Below is a small trained network, with its code and all its weights. Each question gives an input and a class and asks what happens when units are switched off, that is, made to give their printed mean instead of their output.

import numpy as np


def w(rows, s, z=0):
    codes = np.array(rows[::2]) - 128.0
    scale = np.full(codes.shape[1], s)
    scale[-1] = z or s
    return codes * scale


def norm(h):
    return h / np.sqrt((h * h).mean(-1, keepdims=True) + 1e-5)


def f(y):
    return y / 2 * (1 + np.tanh(0.7978845608 * (y + 0.044715 * y**3)))


def log_softmax(a):
    a = a - a.max(-1, keepdims=True)
    return a - np.log(np.exp(a).sum(-1, keepdims=True))


def net(x, mask):
    res = np.array(x, float).reshape(1, 8) / 4 @ E
    u = 0
    for l in range(3):
        y = f(norm(res) @ A[l][:, :-1].T + A[l][:, -1])
        res = res + np.where(mask[u : u + 3], y, B[l][:, -1]) @ B[l][:, :-1]
        u += 3
    return log_softmax(norm(res)[-1] @ U[:, :-1].T + U[:, -1])


A, B = {}, {}
E = w([
[80,252,119,118,137,76,173,170,106,87],'x0',
[125,129,125,131,128,133,130,129,127,128],'x1',
[180,154,50,76,195,154,61,139,101,115],'x2',
[140,145,86,158,176,89,166,80,224,187],'x3',
[89,107,179,85,186,94,78,203,177,161],'x4',
[180,158,211,107,186,223,202,131,136,125],'x5',
[188,160,154,213,132,124,82,146,171,64],'x6',
[183,105,121,171,149,89,164,182,55,179],'x7',
],0.0023)
A[0] = w([
[93,115,198,126,59,197,61,171,18,85,15],'0.n0',
[25,88,254,230,43,100,203,114,149,154,6],'0.n1',
[116,107,45,132,68,14,63,137,152,143,39],'0.n2',
],0.0035,0.0023)
B[0] = w([
[178,61,70,103,176,1,188,129,235,88,152],'0.n0',
[198,183,4,60,231,176,22,136,84,119,252],'0.n1',
[112,107,203,148,226,224,196,131,98,89,233],'0.n2',
],0.0057,0.0013)
A[1] = w([
[206,111,149,194,147,52,154,187,31,213,48],'1.n0',
[206,171,172,253,99,111,41,175,180,60,72],'1.n1',
[81,123,210,89,188,83,45,224,189,194,4],'1.n2',
],0.0035,0.0017)
B[1] = w([
[48,178,150,59,74,176,39,27,251,53,250],'1.n0',
[30,78,89,2,120,130,199,113,50,239,228],'1.n1',
[207,158,43,205,7,178,212,4,45,75,198],'1.n2',
],0.0049,0.0018)
A[2] = w([
[119,159,97,215,189,116,160,77,216,215,120],'2.n0',
[129,134,131,188,108,116,109,173,169,129,2],'2.n1',
[3,63,40,235,156,46,46,133,92,97,103],'2.n2',
],0.0036,0.0041)
B[2] = w([
[148,92,140,90,105,87,121,182,97,68,247],'2.n0',
[160,149,93,2,150,179,186,96,93,82,11],'2.n1',
[187,164,175,116,150,166,166,139,152,150,254],'2.n2',
],0.0082,0.0014)
U = w([
[177,169,51,110,208,154,57,150,97,123,109],'0',
[165,83,137,107,119,26,174,180,160,68,122],'1',
[157,150,247,157,174,199,201,147,131,138,97],'2',
[148,147,86,202,30,131,163,88,84,117,110],'3',
[88,136,149,172,106,108,118,154,128,153,254],'4',
[27,105,116,63,113,120,162,125,91,209,68],'5',
[67,167,159,116,80,132,63,89,210,99,92],'6',
],0.011,0.0077)

Each question gives the input, the list of numbers given to net, and the class t.
The units are the neurons (one row each of A and B). Each row of codes is followed by its name. A weight is (code - 128) times the scale printed after its matrix; where a second scale follows, it is the last column's (A, B and U).
mask holds one flag per neuron, layer by layer. A switched-off neuron (its flag False) gives its mean, the last column of its row in B, instead of its output. The means were averaged over made-up inputs and are rounded, as every weight is.
A unit's drop is (log p(t) with every unit on - log p(t) with that unit switched off) / (log p(t) with every unit on - log p(t) with every unit switched off).
The circuit of an input: a set's keep is (log p(t) with only the set's units on - log p(t) with every unit switched off) / (log p(t) with every unit on - log p(t) with every unit switched off). Starting from all 9 units, units are removed one at a time, each time the one whose removal leaves the highest keep (on an exact tie, the one counted first), for as long as the keep stays at least 0.8.
circuit, biggest first: the units of the circuit, biggest drop first
unit that matters most: the unit with the biggest drop
k most important neurons: the k neurons with the biggest drops, biggest first
top k neurons in layer l: the k neurons of layer l with the biggest drops, biggest first
input [8,1,2,-1,-6,-5,-5,0], class 4: unit that matters most -> 1.n2
input [-7,1,2,-4,2,4,8,-2], class 5: circuit, biggest first -> [1.n1 0.n2]
input [1,-3,4,-2,7,4,-7,7], class 3: circuit, biggest first -> [1.n2 0.n1 0.n2]
input [6,4,3,3,-4,-1,4,-3], class 4: circuit, biggest first -> [0.n1 1.n2 1.n0]
input [-8,-6,6,6,-6,-3,5,1], class 4: circuit, biggest first -> [0.n1 1.n2]
input [0,-6,7,8,8,-5,6,7], class 1: circuit, biggest first -> [2.n0 0.n1]
input [-7,-4,-4,1,8,-4,-3,7], class 3: top 2 neurons in layer 1 -> [1.n2 1.n1]
input [3,3,1,-8,-7,-7,8,5], class 1: 4 most important neurons -> [0.n0 1.n2 2.n2 0.n1]
input [3,-4,-7,8,-7,4,-8,3], class 1: top 2 neurons in layer 1 -> [1.n1 1.n2]
input [-5,-2,-8,-2,-8,-4,-2,3], class 0: 2 most important neurons -> [0.n1 1.n2]
input [6,7,0,4,-3,-8,-8,-1], class 2: 3 most important neurons -> [2.n2 1.n1 0.n2]
input [-5,-3,-7,7,-2,2,3,-7], class 0: 2 most important neurons -> [0.n1 1.n0]
input [3,5,2,6,8,-4,1,5], class 3: top 2 neurons in layer 0 -> [0.n0 0.n1]
input [-5,-8,-3,-8,7,-8,-6,4], class 1: circuit, biggest first -> [0.n0]
input [7,3,3,7,-7,-7,4,3], class 1: circuit, biggest first -> [2.n0 1.n2]
input [-8,-1,-7,-5,6,-8,2,0], class 2: circuit, biggest first -> [2.n2 0.n2]
input [2,1,1,-4,8,-7,-7,1], class 3: 3 most important neurons -> [1.n2 1.n1 0.n1]
input [8,-3,-7,6,-1,-8,4,-6], class 2: 4 most important neurons -> [2.n2 1.n0 0.n2 0.n0]
input [0,1,4,2,-5,-8,8,-7], class 2: top 2 neurons in layer 0 -> [0.n2 0.n1]
input [-4,7,-2,3,-1,0,7,-2], class 5: circuit, biggest first -> [1.n1]
input [2,-2,5,-2,5,1,-5,8], class 6: 2 most important neurons -> [1.n0 0.n1]
input [0,-5,2,2,8,6,4,2], class 3: circuit, biggest first -> [1.n2 0.n2]
input [-7,2,-7,-7,-1,-7,8,7], class 5: 2 most important neurons -> [1.n1 2.n0]
input [-8,8,1,-4,8,6,2,-6], class 3: top 2 neurons in layer 1 -> [1.n2 1.n0]
input [3,0,6,-6,-5,-6,8,-6], class 5: 2 most important neurons -> [1.n1 0.n1]
input [1,-5,-8,-4,-5,8,3,5], class 0: 3 most important neurons -> [0.n1 0.n2 2.n2]
input [5,-7,-3,-6,1,0,8,7], class 5: 2 most important neurons -> [1.n1 2.n0]
input [4,-5,-5,-4,8,0,-2,4], class 3: most important neuron -> [1.n2]
input [4,6,-3,6,-4,-3,0,2], class 1: 2 most important neurons -> [2.n0 1.n2]
